Here is a tiny trained network, its code and every weight. The questions are about switching its units off for an input and a class, where a switched-off unit gives its printed mean instead of its output.

import numpy as np


def w(rows, s, z=0):
    codes = np.array(rows[::2]) - 128.0
    scale = np.full(codes.shape[1], s)
    scale[-1] = z or s
    return codes * scale


def f(y):
    return np.maximum(y, 0)


def log_softmax(a):
    a = a - a.max(-1, keepdims=True)
    return a - np.log(np.exp(a).sum(-1, keepdims=True))


def net(x, mask):
    res = np.array(x, float).reshape(1, 6) / 4 @ E
    y = f(res @ A[0][:, :-1].T + A[0][:, -1])
    res = res + np.where(mask, y, B[0][:, -1]) @ B[0][:, :-1]
    return log_softmax(res[-1] @ U[:, :-1].T + U[:, -1])


A, B = {}, {}
E = w([
[126,129,127,128,128,131,128,126,127,128,126,129],'x0',
[101,115,115,133,118,134,164,156,178,179,180,90],'x1',
[93,93,199,171,122,60,142,121,167,76,131,133],'x2',
[189,188,142,129,157,110,153,103,185,150,126,150],'x3',
[162,119,87,183,236,103,163,232,87,88,113,126],'x4',
[128,125,136,112,62,188,195,110,105,87,206,255],'x5',
],0.0096)
A[0] = w([
[139,144,85,173,172,139,165,156,115,101,107,150,19],'neuron 1',
[185,151,137,122,142,131,98,113,41,29,69,198,111],'neuron 2',
[124,122,135,123,97,192,178,122,107,96,200,217,5],'neuron 3',
[79,95,221,206,119,24,174,144,172,31,140,166,20],'neuron 4',
[154,127,114,133,113,138,199,159,104,86,172,194,22],'neuron 5',
[150,193,23,113,120,218,147,147,86,184,127,147,6],'neuron 6',
[50,20,92,129,107,159,139,183,26,93,144,124,41],'neuron 7',
[169,109,88,165,216,100,188,249,80,71,149,153,3],'neuron 8',
[88,87,78,148,118,149,232,222,220,191,238,110,121],'neuron 9',
[255,213,142,137,184,99,201,113,211,145,137,191,60],'neuron 10',
[172,154,15,115,126,166,116,137,79,159,127,137,38],'neuron 11',
],0.0097,0.0058)
B[0] = w([
[125,190,135,121,105,164,114,88,132,160,139,106,170],'neuron 1',
[182,150,136,130,142,99,107,100,66,72,108,176,203],'neuron 2',
[126,137,114,145,138,90,93,108,174,173,104,26,211],'neuron 3',
[179,96,135,63,178,211,163,159,102,196,177,117,217],'neuron 4',
[122,131,132,141,148,83,122,155,157,178,77,99,187],'neuron 5',
[155,64,166,91,166,166,158,153,144,146,186,124,195],'neuron 6',
[50,157,95,157,122,182,137,168,141,32,156,118,206],'neuron 7',
[126,108,148,115,60,86,113,55,191,167,139,115,249],'neuron 8',
[187,155,136,133,140,96,94,94,50,62,81,195,251],'neuron 9',
[9,117,93,146,106,194,116,184,95,46,128,112,216],'neuron 10',
[138,90,165,108,161,152,165,158,119,155,153,103,183],'neuron 11',
],0.014,0.011)
U = w([
[169,77,147,79,174,161,179,165,111,146,175,120,78],'0',
[110,136,145,86,2,147,130,51,169,152,149,140,130],'1',
[138,124,89,169,212,66,100,181,147,153,48,27,116],'2',
[59,132,76,157,106,159,152,182,113,74,147,134,97],'3',
[153,123,112,141,135,107,153,146,115,116,131,145,245],'4',
[186,138,123,135,151,99,130,128,62,91,107,166,112],'5',
[136,138,101,180,117,91,244,193,142,148,127,238,117],'6',
],0.0084,0.013)

Each question gives the input, the list of numbers given to net, and the class t.
The units are the neurons (one row each of A and B). Each row of codes is followed by its name. A weight is (code - 128) times the scale printed after its matrix; where a second scale follows, it is the last column's (A, B and U).
mask holds one flag per neuron, in row order. A switched-off neuron (its flag False) gives its mean, the last column of its row in B, instead of its output. The means were averaged over made-up inputs and are rounded, as every weight is.
A unit's drop is (log p(t) with every unit on - log p(t) with that unit switched off) / (log p(t) with every unit on - log p(t) with every unit switched off).
The circuit of an input: a set's keep is (log p(t) with only the set's units on - log p(t) with every unit switched off) / (log p(t) with every unit on - log p(t) with every unit switched off). Starting from all 11 units, units are removed one at a time, each time the one whose removal leaves the highest keep (on an exact tie, the one counted first), for as long as the keep stays at least 0.8.
units of the circuit, in order: the units of the circuit, biggest drop first
top k neurons: the k neurons with the biggest drops, biggest first
input [-7,5,-7,8,-1,-5], class 3: top 2 neurons : (neuron 10; neuron 4)
input [1,2,3,-1,-1,6], class 2: top 2 neurons : (neuron 3; neuron 5)
input [-2,2,8,0,3,2], class 0: units of the circuit, in order : (neuron 4)
input [-4,-5,-6,-5,4,5], class 0: top 2 neurons : (neuron 6; neuron 11)
input [-3,-2,-4,4,-7,8], class 2: units of the circuit, in order : (neuron 3; neuron 8)
input [-1,0,-7,6,5,-6], class 0: units of the circuit, in order : (neuron 6; neuron 11)
input [1,7,-3,-4,-2,-1], class 5: top 3 neurons : (neuron 9; neuron 10; neuron 8)
input [-1,-1,-7,0,3,-6], class 0: units of the circuit, in order : (neuron 6; neuron 11)
input [7,-2,3,8,-7,-5], class 3: units of the circuit, in order : (neuron 8; neuron 10)
input [-2,-5,4,-1,5,-2], class 1: top 2 neurons : (neuron 8; neuron 9)
input [-3,7,-4,-6,-1,-6], class 5: units of the circuit, in order : (neuron 9; neuron 3)
input [6,8,3,0,1,-6], class 5: top 3 neurons : (neuron 9; neuron 3; neuron 5)
input [0,-3,3,3,-1,6], class 2: units of the circuit, in order : (neuron 3; neuron 5)
input [7,-1,2,-8,-4,1], class 3: top 2 neurons : (neuron 7; neuron 8)
input [-4,8,-4,4,-5,3], class 5: top 2 neurons : (neuron 9; neuron 8)
input [7,8,4,4,7,8], class 2: units of the circuit, in order : (neuron 3)
input [-7,7,0,-8,-4,5], class 3: top 2 neurons : (neuron 7; neuron 8)
input [7,3,-6,-8,-6,8], class 2: units of the circuit, in order : (neuron 3; neuron 8)
input [7,7,3,-1,-6,2], class 4: top 2 neurons : (neuron 8; neuron 9)
input [4,3,8,8,-1,-7], class 0: units of the circuit, in order : (neuron 4)
